Here is a tiny trained network, its code and every weight. The questions are about switching its units off for an input and a class, where a switched-off unit gives its printed mean instead of its output.

import numpy as np


def w(rows, s, z=0):
    codes = np.array(rows[::2]) - 128.0
    scale = np.full(codes.shape[1], s)
    scale[-1] = z or s
    return codes * scale


def f(y):
    return y / 2 * (1 + np.tanh(0.7978845608 * (y + 0.044715 * y**3)))


def log_softmax(a):
    a = a - a.max(-1, keepdims=True)
    return a - np.log(np.exp(a).sum(-1, keepdims=True))


def net(x, mask):
    res = np.array(x, float).reshape(1, 7) / 4 @ E
    y = f(res @ A[0][:, :-1].T + A[0][:, -1])
    res = res + np.where(mask, y, B[0][:, -1]) @ B[0][:, :-1]
    return log_softmax(res[-1] @ U[:, :-1].T + U[:, -1])


A, B = {}, {}
E = w([
[155,108,2],'x0',
[128,128,129],'x1',
[75,21,134],'x2',
[129,127,129],'x3',
[128,129,129],'x4',
[218,72,169],'x5',
[129,129,129],'x6',
],0.0079)
A[0] = w([
[68,194,73,250],'N0',
[78,122,145,148],'N1',
[115,134,127,161],'N2',
[131,127,129,123],'N3',
[183,195,35,114],'N4',
[105,135,127,183],'N5',
[114,159,92,160],'N6',
[130,138,114,125],'N7',
[120,139,133,136],'N8',
[117,130,123,143],'N9',
[137,181,178,141],'N10',
[132,117,135,117],'N11',
[137,124,131,123],'N12',
[116,164,83,153],'N13',
[134,125,129,121],'N14',
[116,138,123,156],'N15',
[141,122,134,128],'N16',
[126,128,128,132],'N17',
[189,61,187,156],'N18',
[219,39,198,169],'N19',
[172,123,126,143],'N20',
[116,153,142,132],'N21',
[107,50,63,27],'N22',
[204,133,104,130],'N23',
[142,159,89,119],'N24',
[127,132,128,126],'N25',
[50,134,144,174],'N26',
[130,143,142,114],'N27',
[109,134,126,175],'N28',
[113,69,77,48],'N29',
[232,130,99,131],'N30',
[92,180,75,206],'N31',
[7,75,206,116],'N32',
[75,126,143,156],'N33',
[126,134,120,135],'N34',
[154,125,126,129],'N35',
[98,28,48,11],'N36',
[80,147,129,199],'N37',
[191,138,102,124],'N38',
[94,151,114,211],'N39',
[147,124,129,129],'N40',
[131,131,131,113],'N41',
[140,172,171,126],'N42',
[129,64,199,132],'N43',
[152,236,221,202],'N44',
[197,127,115,139],'N45',
[131,132,133,119],'N46',
[135,130,123,120],'N47',
],0.012,0.0026)
B[0] = w([
[76,117,229,237],'N0',
[88,106,107,157],'N1',
[113,128,131,138],'N2',
[131,129,127,127],'N3',
[167,24,154,220],'N4',
[102,127,130,146],'N5',
[119,111,172,163],'N6',
[129,120,138,131],'N7',
[117,134,130,132],'N8',
[117,128,132,133],'N9',
[119,180,123,176],'N10',
[138,126,133,128],'N11',
[138,130,126,128],'N12',
[123,104,178,170],'N13',
[134,129,126,127],'N14',
[115,129,138,137],'N15',
[143,131,126,130],'N16',
[126,127,129,129],'N17',
[222,132,181,213],'N18',
[254,146,197,249],'N19',
[155,133,96,143],'N20',
[111,145,132,140],'N21',
[111,206,127,182],'N22',
[164,112,65,163],'N23',
[138,96,150,154],'N24',
[127,129,129,128],'N25',
[57,116,89,183],'N26',
[126,141,127,130],'N27',
[106,127,130,143],'N28',
[119,185,128,163],'N29',
[172,109,35,183],'N30',
[102,106,208,205],'N31',
[66,7,72,241],'N32',
[82,110,105,160],'N33',
[125,125,135,131],'N34',
[147,129,110,132],'N35',
[102,233,129,204],'N36',
[73,135,128,168],'N37',
[161,107,80,156],'N38',
[88,129,153,167],'N39',
[144,131,117,130],'N40',
[130,130,127,125],'N41',
[129,172,121,163],'N42',
[190,75,171,203],'N43',
[98,245,120,254],'N44',
[163,124,71,158],'N45',
[129,132,127,127],'N46',
[134,125,127,127],'N47',
],0.047,0.0068)
U = w([
[41,218,147,235],'0',
[170,28,204,210],'1',
[190,246,87,76],'2',
[179,38,1,4],'3',
[67,11,56,36],'4',
],0.0042,0.00034)

Each question gives the input, the list of numbers given to net, and the class t.
The units are the neurons (one row each of A and B). Each row of codes is followed by its name. A weight is (code - 128) times the scale printed after its matrix; where a second scale follows, it is the last column's (A, B and U).
mask holds one flag per neuron, in row order. A switched-off neuron (its flag False) gives its mean, the last column of its row in B, instead of its output. The means were averaged over made-up inputs and are rounded, as every weight is.
A unit's drop is (log p(t) with every unit on - log p(t) with that unit switched off) / (log p(t) with every unit on - log p(t) with every unit switched off).
The circuit of an input: a set's keep is (log p(t) with only the set's units on - log p(t) with every unit switched off) / (log p(t) with every unit on - log p(t) with every unit switched off). Starting from the 12 units with the biggest drops (on a tie, the unit counted first), units are removed one at a time, each time the one whose removal leaves the highest keep (on an exact tie, the one counted first), for as long as the keep stays at least 0.8.
circuit, biggest first: the units of the circuit, biggest drop first
top k neurons: the k neurons with the biggest drops, biggest first
drop when u is switched off: that unit's drop, to one decimal
input [1,-7,-6,-8,6,6,4], class 3: circuit, biggest first : (N30)
input [0,-2,-5,1,-3,-1,5], class 0: top 3 neurons : (N44 N19 N32)
input [-6,1,0,0,-1,2,5], class 2: circuit, biggest first : (N44 N0)
input [-1,0,-2,-3,-1,8,0], class 2: top 2 neurons : (N32 N19)
input [3,8,0,3,3,8,7], class 3: top 2 neurons : (N44 N30)
input [-1,4,1,-1,-8,-3,8], class 4: top 3 neurons : (N44 N36 N19)
input [5,-8,4,5,0,0,-1], class 0: top 2 neurons : (N19 N18)
input [-8,-3,0,-4,-5,-7,-8], class 0: top 2 neurons : (N44 N4)
input [-8,-5,0,8,8,7,-6], class 2: top 2 neurons : (N44 N4)
input [1,6,4,7,6,-3,8], class 0: top 3 neurons : (N4 N36 N30)
input [0,2,-2,4,7,2,4], class 2: top 2 neurons : (N32 N4)
input [2,3,-5,3,1,1,1], class 3: top 2 neurons : (N30 N19)
input [-7,6,-1,-4,-4,7,2], class 2: drop when N33 is switched off : 0.0
input [-7,7,2,7,7,-8,-5], class 4: circuit, biggest first : (N32)
input [-8,1,3,-7,4,-4,8], class 4: drop when N32 is switched off : 0.8
input [-8,-8,4,-4,-3,-6,8], class 4: drop when N32 is switched off : 0.3
